Each row is followed by its class; each block has classes of its own.
-.02,-.05,.06,.00,-.05,.01,.01,-.20,-.04,.04,.03,.07,-.01,-.01,.01,.04,-.02,.07,.04,-.01,-.07,.01,-.05,.00,-.04,-.05,.00,.02,.02,-.05,.06,-.01,-.05,.02,-.02,.03,.00,.05,-.03,-.02,-.01,.00,.07,.01,-.03,.16,.06,.06,.02,.16
Z_330
.01,-.05,.04,-.03,-.02,.01,.00,-.07,.05,-.06,.01,.00,.11,.01,.04,.02,.03,-.04,.11,-.02,-.15,.05,-.04,-.03,-.02,.05,.00,-.03,.04,.05,.06,-.13,.00,.03,-.01,.04,-.01,-.04,.03,.12,-.02,-.01,.04,-.02,.01,.11,.04,.06,.02,.09
Z_528
.00,.01,-.01,-.04,.02,-.01,-.02,.15,.02,-.07,.04,-.05,.10,.02,.00,.02,.03,-.01,.07,.00,-.03,.02,.05,-.04,.05,.09,.00,.01,.02,.04,.00,-.08,.01,.00,.00,-.03,-.01,-.05,.05,.08,.01,.00,-.03,-.02,.02,.01,-.03,.02,.00,-.03
Z_528
.06,-.01,.02,-.02,.02,.00,-.01,.08,.03,-.08,.02,-.04,.09,.01,.01,.00,.04,-.07,.06,.00,-.06,.06,.01,-.02,.06,.05,.02,.01,-.01,.07,-.01,-.10,-.03,.02,-.02,.02,.01,-.08,.05,.08,-.06,.01,-.03,-.04,.00,.00,.00,.03,.03,.01
Z_528
-.02,-.06,-.09,-.02,.03,.02,.01,-.08,.12,.07,-.23,.03,-.15,-.01,.08,-.10,.04,-.18,-.07,-.01,.01,.00,-.01,.00,-.05,-.04,-.02,-.01,-.12,.03,-.07,.08,-.06,.01,.01,.10,.05,-.15,-.14,-.07,.00,-.03,-.09,-.06,.02,-.19,-.15,-.05,-.01,.04
Z_528
-.01,-.04,-.05,.02,.02,-.01,.02,.05,.07,.02,-.09,-.05,-.07,.01,.02,-.03,.03,-.08,-.06,-.01,.03,.02,-.03,.01,-.01,.03,.00,.00,-.06,.02,-.05,.04,-.01,.00,.02,.04,-.05,-.05,.01,.05,-.01,-.02,-.06,.00,.02,-.13,-.06,-.05,-.01,.00
Z_717
-.02,-.01,.04,.01,-.02,.00,-.01,-.18,.00,.03,.02,.06,.00,.01,.01,-.03,-.01,.05,.05,.01,-.08,.00,-.03,-.02,-.04,-.04,.01,-.01,.02,-.07,.07,-.01,.01,.03,.00,.02,.03,.01,-.04,.04,-.01,-.01,.07,.01,-.02,.12,.06,.04,.01,.12
Z_330
.01,-.01,.02,-.01,.02,.01,-.04,.10,.00,-.07,.04,-.03,.09,.03,.01,.02,.04,-.08,.03,-.02,-.07,.04,.00,.00,.04,.06,.02,.00,-.01,.03,.01,-.12,-.01,.01,-.01,.00,.03,.00,.02,.08,-.01,.00,-.04,.01,-.01,.02,-.02,.01,-.02,.00
Z_528
.06,-.03,.07,-.02,-.04,.02,-.02,-.15,.00,-.08,-.02,.03,.10,-.01,.08,-.03,.04,.00,.12,-.01,-.17,.05,-.03,.01,.00,-.02,.00,.01,.06,-.04,.05,-.09,.02,.04,-.03,.04,-.02,-.09,.02,.07,-.01,.03,.03,-.01,-.01,.16,.05,.04,.02,.15
Z_252
.01,.01,.05,.00,.01,.07,-.02,-.05,-.04,-.06,.06,.04,.05,.02,-.02,.01,-.01,.06,.02,.00,-.06,.00,-.04,.01,-.01,.02,.01,.01,.04,.00,.07,-.04,.02,.02,-.02,-.04,.00,-.04,.02,.01,-.01,-.01,.06,.02,-.01,.15,.06,.03,.00,.04
Z_252
.00,-.03,.00,-.03,.06,.02,.00,-.09,.02,.06,-.06,.01,-.04,.01,.04,-.02,.04,-.03,-.02,.01,-.05,-.01,.00,-.04,-.09,-.01,-.02,-.01,-.01,-.01,.02,.01,-.01,.03,-.02,.05,.03,-.05,-.01,-.01,-.01,-.02,-.04,-.05,-.01,-.01,-.04,.01,.04,.05
Z_717
.03,.00,.05,.00,-.02,.00,.01,-.05,-.04,-.05,.07,.01,.10,-.01,-.04,.01,.00,.09,.05,.00,-.06,.01,-.02,-.01,.03,.03,.00,.00,.08,-.03,.04,-.04,.00,.00,-.04,.04,-.01,.04,.04,.01,.00,.02,.05,.04,.00,.12,.06,.05,.02,.06
Z_252
-.04,-.07,.00,.12,-.04,.03,.00,-.19,.03,.09,-.07,.08,-.15,-.04,.06,-.11,.00,-.02,-.03,.00,.03,.01,.01,.00,-.07,-.12,.01,.00,-.03,-.04,.00,.05,.00,.01,-.02,.06,.03,-.03,-.04,-.08,-.04,-.04,.01,-.01,-.02,-.02,-.04,-.02,.13,.10
Z_330
-.01,-.02,-.02,.00,.00,.03,-.01,-.06,.04,-.01,-.05,.02,.00,-.01,.03,-.01,.03,-.03,-.05,-.02,.04,.03,.00,-.03,.08,.02,.01,.00,-.03,.06,.01,-.01,-.02,.01,-.02,.06,.01,-.04,-.01,.03,.01,-.01,-.04,-.03,.00,.09,-.01,.01,.02,.06
Z_528
-.02,-.01,.02,-.01,-.04,.01,.02,-.18,.00,.03,-.01,.06,.01,-.03,.00,.00,.04,.01,.07,-.01,-.10,.01,-.04,-.05,-.06,-.05,.02,.00,-.01,-.06,.08,-.01,.01,.03,-.03,.04,.04,.00,-.02,-.01,-.01,.01,.06,.02,-.02,.13,.04,.04,.01,.20
Z_330
-.03,-.01,.06,.00,-.03,-.03,-.01,-.05,-.01,-.05,.04,-.02,.06,.01,.01,.02,.00,.03,.06,.00,-.07,.02,.00,-.02,.01,.08,.00,-.03,.02,.01,.03,-.04,.02,-.02,-.02,.00,.00,.00,.01,.03,-.02,.00,.09,.01,.00,.09,.03,.02,.00,.05
Z_252
-.03,-.05,.02,.02,-.03,.00,-.01,-.13,-.01,.01,-.02,.07,-.03,-.01,.03,-.03,-.01,.03,.02,.00,-.03,.00,-.03,.00,-.03,-.04,-.07,-.06,.03,-.04,.03,.02,.02,.07,-.01,.02,.01,.00,-.01,.00,.01,.01,.03,.01,.02,.09,.03,.00,.00,.08
Z_330
.00,.00,.01,-.02,.04,-.01,-.03,.14,.06,-.08,-.01,-.06,.08,.04,-.02,.00,-.01,-.09,.02,.01,-.09,.06,.01,.01,.06,.08,.00,-.05,.00,.05,.01,-.08,.01,.02,-.01,.04,.01,-.07,.05,.08,-.01,.01,-.03,-.04,-.02,.00,-.05,.13,.01,-.02
Z_528
-.06,.05,-.01,.00,-.03,-.01,-.03,-.17,.00,.02,-.02,.06,-.04,-.01,.02,-.04,.00,.00,.03,.01,-.09,.02,-.02,-.01,-.03,-.02,.03,.00,.00,-.04,.04,.04,.00,.01,-.01,.05,.02,-.01,-.02,-.04,.01,-.02,.03,.00,.00,.09,.02,.05,-.05,.14
Z_330
-.03,.06,.03,.02,-.05,.00,.01,-.19,.00,-.01,-.04,.08,.02,-.01,.02,-.05,.00,-.02,.01,.00,-.07,-.03,-.02,-.01,-.09,-.07,.01,-.01,.00,-.01,.02,.04,-.02,.02,-.03,.05,.01,.02,-.04,-.02,-.02,-.01,.05,.02,-.01,.08,.00,.03,.00,.10
Z_330
-.01,.02,.02,.00,.04,.00,-.05,.12,.02,-.07,.08,-.05,.04,.06,.03,-.02,.00,-.13,.03,-.02,-.07,.07,-.02,.00,.05,.08,.03,-.02,.01,.07,-.03,-.09,.05,.01,-.04,.04,.01,-.06,.02,.09,-.10,.02,-.04,-.03,.01,-.04,-.04,.01,.03,-.02
Z_528
.02,.00,.06,-.03,-.01,-.02,-.04,.05,.02,-.10,.01,.00,.14,.01,.03,.00,.02,-.07,.09,-.02,-.17,.07,-.01,-.01,.06,.06,.00,.00,.01,.02,.03,-.16,.01,.03,-.03,.03,.02,-.03,.05,.12,-.01,.00,-.01,-.05,.00,.08,.03,.05,.03,.04
Z_528
-.02,-.07,.10,.00,-.12,.04,-.05,-.31,.00,-.03,-.06,.07,.01,.01,.08,-.07,.04,-.01,.13,-.01,-.23,.04,-.05,-.01,-.04,-.06,.02,-.01,-.04,-.06,.11,-.05,.02,.05,-.05,.11,.03,-.06,-.02,.03,-.05,-.07,.04,.00,.00,.21,.05,.09,.01,.25
Z_330
-.01,-.01,.05,.02,-.05,.02,-.02,-.18,-.04,.01,.00,.05,.00,-.03,.01,-.02,.01,.04,.05,.00,-.06,-.01,-.02,-.01,-.04,-.03,.01,-.02,-.01,-.05,.04,-.01,.02,-.05,.04,.00,.00,.03,-.01,-.01,-.03,.04,.06,.01,-.02,.16,.06,.02,-.02,.12
Z_330
-.01,-.02,-.04,.01,.02,.03,.02,-.02,.05,.04,-.04,.01,-.09,.00,.05,-.06,.00,-.06,-.02,.01,.07,-.03,-.01,.02,-.04,-.04,.02,.01,-.03,-.01,-.05,.04,-.02,-.03,.03,.06,.02,-.04,-.04,-.01,-.01,-.01,-.06,-.02,.00,-.07,-.05,-.04,-.01,.02
Z_717
-.02,.09,.04,.00,-.03,-.04,.00,-.14,-.07,.03,.00,.05,-.03,.00,.02,-.03,-.01,.03,.02,-.02,-.05,-.02,-.05,-.02,-.03,-.03,.01,-.01,-.01,-.06,.03,.02,.03,.00,-.02,.05,.01,.03,.01,-.03,-.03,-.05,.03,.01,-.03,.08,.06,.02,.00,.07
Z_330
.00,-.06,-.04,.00,-.01,.03,-.01,-.07,.08,-.01,-.11,.04,-.07,.01,.10,-.08,.04,-.12,-.01,-.02,-.04,.02,-.05,-.02,-.07,-.04,.01,-.02,-.07,-.02,-.03,.01,-.01,.01,-.02,.04,.04,-.11,-.04,.00,-.04,-.01,-.05,-.06,.00,-.06,-.10,.01,.02,.06
Z_717
-.03,-.04,.04,.01,-.05,.01,.00,-.25,-.04,.02,-.02,.12,.02,-.03,.05,-.06,.00,.04,.05,-.02,-.16,.01,-.03,.00,-.10,-.07,.00,.01,-.01,-.09,.07,.01,-.01,.04,-.02,.05,.03,-.04,-.05,-.04,.00,-.02,.05,.00,-.01,.08,.04,.02,.00,.17
Z_330
-.03,-.04,.04,.00,-.04,.01,.01,-.21,-.11,-.06,.01,.08,.00,-.01,.05,-.04,-.01,.08,.04,.00,-.08,.02,-.02,-.01,-.05,-.07,.02,-.01,.00,-.04,.07,.00,.00,.03,-.03,.04,.02,.03,-.02,.02,-.01,-.01,.07,-.03,-.01,.12,.07,.06,-.01,.10
Z_330
.04,.03,.04,.00,.07,.08,.00,.18,-.01,-.09,.13,-.08,.12,.02,-.05,.02,.00,.00,.04,.01,.02,-.02,.03,.01,.08,.09,.01,.03,.05,.03,.08,-.09,.02,.00,.01,-.06,-.07,.02,.07,.06,.05,.01,-.01,-.01,.03,.01,.03,.02,.02,-.07
Z_528
-.01,-.02,-.04,.03,.01,.01,-.01,-.04,.07,.05,-.16,.01,-.04,.00,.06,-.05,.03,-.10,-.05,-.01,-.01,.00,-.02,.00,-.03,-.02,.00,-.04,-.03,.00,-.06,.04,-.07,.00,-.01,.06,.01,-.10,-.04,.04,.06,-.02,-.06,-.05,.01,-.08,-.09,-.01,-.01,.01
Z_717
-.02,-.04,.10,-.02,-.05,.00,-.01,-.22,-.02,-.06,.09,.08,.09,.02,.05,-.01,.03,.02,.11,-.01,-.21,.05,-.06,-.03,-.03,-.01,-.02,.01,.02,-.03,.09,-.09,-.01,.07,-.05,.06,.03,-.06,-.01,.06,-.06,-.02,.07,-.01,-.06,.21,.08,.03,.03,.18
Z_252
-.01,-.03,-.01,-.01,-.02,-.02,-.01,-.13,-.01,.01,-.01,.04,.00,.03,.04,-.06,.00,-.01,.03,.00,-.05,-.01,-.02,.00,-.03,-.05,.00,.00,-.01,.00,.04,-.01,.01,.00,-.03,.05,.03,-.04,-.03,.00,-.03,-.05,.01,-.04,-.02,.06,.02,.05,.01,.09
Z_330
.02,.00,.03,-.02,.03,.00,-.04,.08,.01,-.09,.05,-.02,.11,.00,.00,.03,.03,-.04,.08,-.02,-.09,.05,.02,.00,.05,.08,.02,.00,-.01,.02,.00,-.11,-.01,-.02,.01,-.01,-.02,-.01,.04,.09,.01,-.01,.00,-.01,.01,.04,.01,.03,.01,.00
Z_528

Next block, with new classes.
-.04,.33,-.03,-.07,.19,.01,-.13,.02,-.10,.16,-.05,.00,-.14,-.09,-.03,.02,.09,-.06,-.11,.10,.00,.09,-.02,.00,-.13,.07,-.14,.61,.00,-.10,.08,.09,.11,.01,.09,.15,.02,-.02,-.12,.07,-.04,.03,.22,-.01,.24,.10,-.02,.02,.23,-.02
Z_62
-.05,.14,-.11,-.08,.16,.05,-.09,-.03,-.10,.10,-.13,.02,-.02,-.01,.04,-.04,-.05,-.04,-.11,.12,-.02,.09,-.13,.04,-.15,.09,-.04,.45,.02,-.03,.06,.34,.08,.04,.09,.04,-.05,.01,.06,-.01,-.13,.04,.16,-.06,.11,.15,.05,.09,.26,-.14
Z_61
-.06,.03,-.04,-.07,.16,.04,-.03,.05,-.05,.14,-.19,-.05,.02,.03,.07,.02,.00,-.03,-.07,.13,.00,.04,.02,-.04,-.12,.06,-.09,.33,.14,-.07,.07,.16,.04,.04,.05,.20,-.06,.00,-.01,.00,-.06,.00,.08,-.03,.15,.13,.05,.02,.36,-.02
Z_61
-.03,.26,-.09,-.03,.20,.13,-.10,.05,-.11,.11,-.10,-.01,-.06,-.11,-.02,.00,.09,-.08,-.05,.05,-.01,-.01,-.03,.00,-.10,.09,-.12,.49,-.09,-.16,.11,.11,-.07,-.13,.01,.10,-.03,.07,-.13,.04,-.03,.00,.12,-.07,.12,.01,-.05,-.10,.26,.02
Z_62
-.06,.28,.05,-.08,.36,.12,-.06,.06,-.13,.15,-.06,-.06,-.01,.02,.04,-.01,.01,-.11,-.15,.12,-.05,-.09,-.12,-.05,-.19,.24,-.06,.43,-.02,-.13,.05,.22,.06,-.05,.04,.21,-.08,-.03,-.17,.04,.13,.08,.07,-.03,.20,.18,.04,-.19,.41,.00
Z_61
-.23,.26,-.06,-.11,.27,.22,-.16,-.01,-.11,.10,-.12,-.03,-.06,-.03,.03,.01,.00,-.09,-.07,.11,.00,.03,-.05,-.01,-.11,.16,-.06,.43,.01,-.10,.07,.15,.05,.08,.01,.18,-.04,.01,-.05,.05,.03,.07,.04,-.06,.21,.10,.05,-.13,.30,-.01
Z_61
-.07,.61,-.05,-.09,.07,.05,-.09,-.11,-.23,.15,-.10,-.07,-.09,-.17,.03,-.06,.02,-.09,-.14,.05,.06,.01,-.18,.08,-.41,.11,-.05,.60,-.02,-.02,.10,.12,.04,.07,.05,.11,-.04,-.09,-.10,.03,-.02,.09,.25,-.03,.20,.14,.09,.20,.23,-.17
Z_62
-.19,.40,.08,-.08,.21,.08,-.08,.06,-.17,.14,-.07,-.06,-.11,-.19,.00,-.04,-.17,-.17,-.23,.14,.07,.03,-.07,-.04,-.16,.20,-.11,.61,.01,-.07,.16,.10,.09,-.02,.00,.18,-.10,-.07,-.25,-.10,.09,.03,.32,-.05,.19,.09,-.10,-.03,.27,-.05
Z_62
-.08,.22,.05,-.14,.15,.05,-.03,.00,-.11,.19,-.18,.02,-.09,.00,.04,-.01,-.03,.03,-.28,.09,.07,.05,.05,.07,-.18,.03,-.13,.58,-.03,-.03,.07,.23,-.01,.02,.10,.21,-.32,.07,-.02,.06,-.17,.06,.22,-.06,.26,.14,-.03,.16,.49,-.01
Z_61
-.01,.50,-.15,.01,.18,.05,-.19,.06,-.29,.15,-.19,-.03,-.18,-.28,-.01,-.05,.04,-.23,-.13,.06,-.01,.03,-.16,-.11,-.24,.07,-.04,.61,.02,-.04,.12,.11,-.10,.05,.03,.17,.00,-.02,-.09,-.02,-.15,.02,.42,-.09,.14,.02,.02,.17,.19,.04
Z_62
-.05,.26,-.01,-.02,.23,.14,-.14,.00,-.24,.09,-.05,-.05,-.07,-.08,.03,.01,.01,-.15,-.06,.04,.00,.06,-.17,-.03,-.14,.09,-.06,.34,-.02,-.08,.10,.08,-.04,.00,.20,.12,-.02,.00,-.10,-.07,.08,.00,.06,-.02,.08,.06,.02,-.14,.22,-.04
Z_62
